Below is a small trained network, with its code and all its weights. Each question gives an input and a class and asks what happens when units are switched off, that is, made to give their printed mean instead of their output.

import numpy as np


def w(rows, s, z=0):
    codes = np.array(rows[::2]) - 128.0
    scale = np.full(codes.shape[1], s)
    scale[-1] = z or s
    return codes * scale


def norm(h):
    return h / np.sqrt((h * h).mean(-1, keepdims=True) + 1e-5)


def f(y):
    return y / 2 * (1 + np.tanh(0.7978845608 * (y + 0.044715 * y**3)))


def log_softmax(a):
    a = a - a.max(-1, keepdims=True)
    return a - np.log(np.exp(a).sum(-1, keepdims=True))


def net(x, mask):
    res = np.array(x, float).reshape(1, 2) / 4 @ E
    u = 0
    for l in range(4):
        y = f(norm(res) @ A[l][:, :-1].T + A[l][:, -1])
        res = res + np.where(mask[u : u + 4], y, B[l][:, -1]) @ B[l][:, :-1]
        u += 4
    return log_softmax(norm(res)[-1] @ U[:, :-1].T + U[:, -1])


A, B = {}, {}
E = w([
[120,156,118,158,6,74,63,125],'x0',
[138,114,100,142,85,254,117,30],'x1',
],0.01)
A[0] = w([
[157,68,195,40,142,190,174,186,159],'L0N1',
[93,220,142,153,136,254,56,143,149],'L0N2',
[81,123,127,133,81,179,127,227,3],'L0N3',
[75,218,98,81,106,92,192,74,165],'L0N4',
],0.0052,0.0042)
B[0] = w([
[26,154,130,144,74,91,29,129,235],'L0N1',
[142,101,254,174,114,143,44,89,251],'L0N2',
[48,138,97,28,226,230,116,158,72],'L0N3',
[135,102,197,169,128,145,93,127,171],'L0N4',
],0.0079,0.0025)
A[1] = w([
[106,135,128,47,254,231,196,145,40],'L1N1',
[116,97,161,222,157,119,95,38,113],'L1N2',
[140,90,205,99,143,89,99,154,162],'L1N3',
[153,121,155,192,87,88,130,117,2],'L1N4',
],0.0075,0.00077)
B[1] = w([
[44,46,90,220,100,58,2,102,205],'L1N1',
[108,166,134,107,186,102,206,186,255],'L1N2',
[69,197,184,47,23,107,209,99,191],'L1N3',
[95,112,76,82,180,97,86,111,201],'L1N4',
],0.0089,0.005)
A[2] = w([
[122,128,96,73,165,71,142,147,178],'L2N1',
[130,99,99,139,149,248,141,41,1],'L2N2',
[56,169,130,81,107,154,149,78,57],'L2N3',
[149,153,56,118,59,109,123,121,118],'L2N4',
],0.012,0.0029)
B[2] = w([
[233,162,184,145,138,204,180,84,242],'L2N1',
[174,238,189,59,95,113,131,105,254],'L2N2',
[162,144,2,162,242,114,57,126,187],'L2N3',
[73,44,102,142,214,176,107,82,209],'L2N4',
],0.0084,0.0067)
A[3] = w([
[169,148,83,183,195,194,116,80,89],'L3N1',
[68,72,85,131,92,103,105,83,4],'L3N2',
[7,71,135,190,136,122,69,109,115],'L3N3',
[125,160,120,92,87,216,70,76,161],'L3N4',
],0.011,0.0021)
B[3] = w([
[157,104,38,166,201,130,129,199,212],'L3N1',
[34,78,145,192,139,109,52,140,192],'L3N2',
[52,124,86,218,8,150,2,44,255],'L3N3',
[136,157,243,99,124,37,234,189,224],'L3N4',
],0.0083,0.0094)
U = w([
[191,244,226,79,109,62,202,121,227],'0',
[75,111,108,200,82,107,18,86,219],'1',
[196,144,4,152,247,147,135,156,182],'2',
[126,85,101,69,118,177,165,168,6],'3',
[159,123,104,83,93,187,149,137,3],'4',
[177,69,104,78,91,193,160,117,12],'5',
],0.013,0.0039)

Each question gives the input, the list of numbers given to net, and the class t.
The units are the neurons (one row each of A and B). Each row of codes is followed by its name. A weight is (code - 128) times the scale printed after its matrix; where a second scale follows, it is the last column's (A, B and U).
mask holds one flag per neuron, layer by layer. A switched-off neuron (its flag False) gives its mean, the last column of its row in B, instead of its output. The means were averaged over made-up inputs and are rounded, as every weight is.
A unit's drop is (log p(t) with every unit on - log p(t) with that unit switched off) / (log p(t) with every unit on - log p(t) with every unit switched off).
most important unit: the unit with the biggest drop
top k neurons: the k neurons with the biggest drops, biggest first
top k neurons in layer l: the k neurons of layer l with the biggest drops, biggest first
drop when u is switched off: that unit's drop, to one decimal
input [-8,-5], class 1: most important unit : L1N1
input [-7,7], class 0: top 3 neurons : L2N2, L0N2, L3N4
input [7,-8], class 0: top 3 neurons : L1N1, L3N3, L2N1
input [1,2], class 2: top 2 neurons in layer 1 : L1N2, L1N1
input [-6,-5], class 1: top 3 neurons : L1N1, L2N2, L1N2
input [3,3], class 2: top 3 neurons : L1N2, L1N1, L2N3
input [-8,7], class 1: top 4 neurons : L1N1, L2N1, L3N3, L1N3
input [2,-1], class 2: top 3 neurons : L1N1, L1N4, L2N1
input [-3,3], class 2: top 3 neurons : L1N2, L0N1, L0N2
input [-1,3], class 2: top 2 neurons : L1N2, L0N2
input [6,-8], class 0: top 2 neurons : L3N3, L1N1
input [8,8], class 0: top 2 neurons : L3N4, L2N2
input [-7,-6], class 1: top 2 neurons : L1N1, L2N2
input [-3,2], class 2: most important unit : L0N1
input [6,7], class 0: drop when L2N2 is switched off : 0.3
input [-3,0], class 2: drop when L0N1 is switched off : 1.8
input [-7,1], class 1: drop when L1N1 is switched off : 5.3
input [-8,-2], class 1: drop when L1N1 is switched off : 2.8
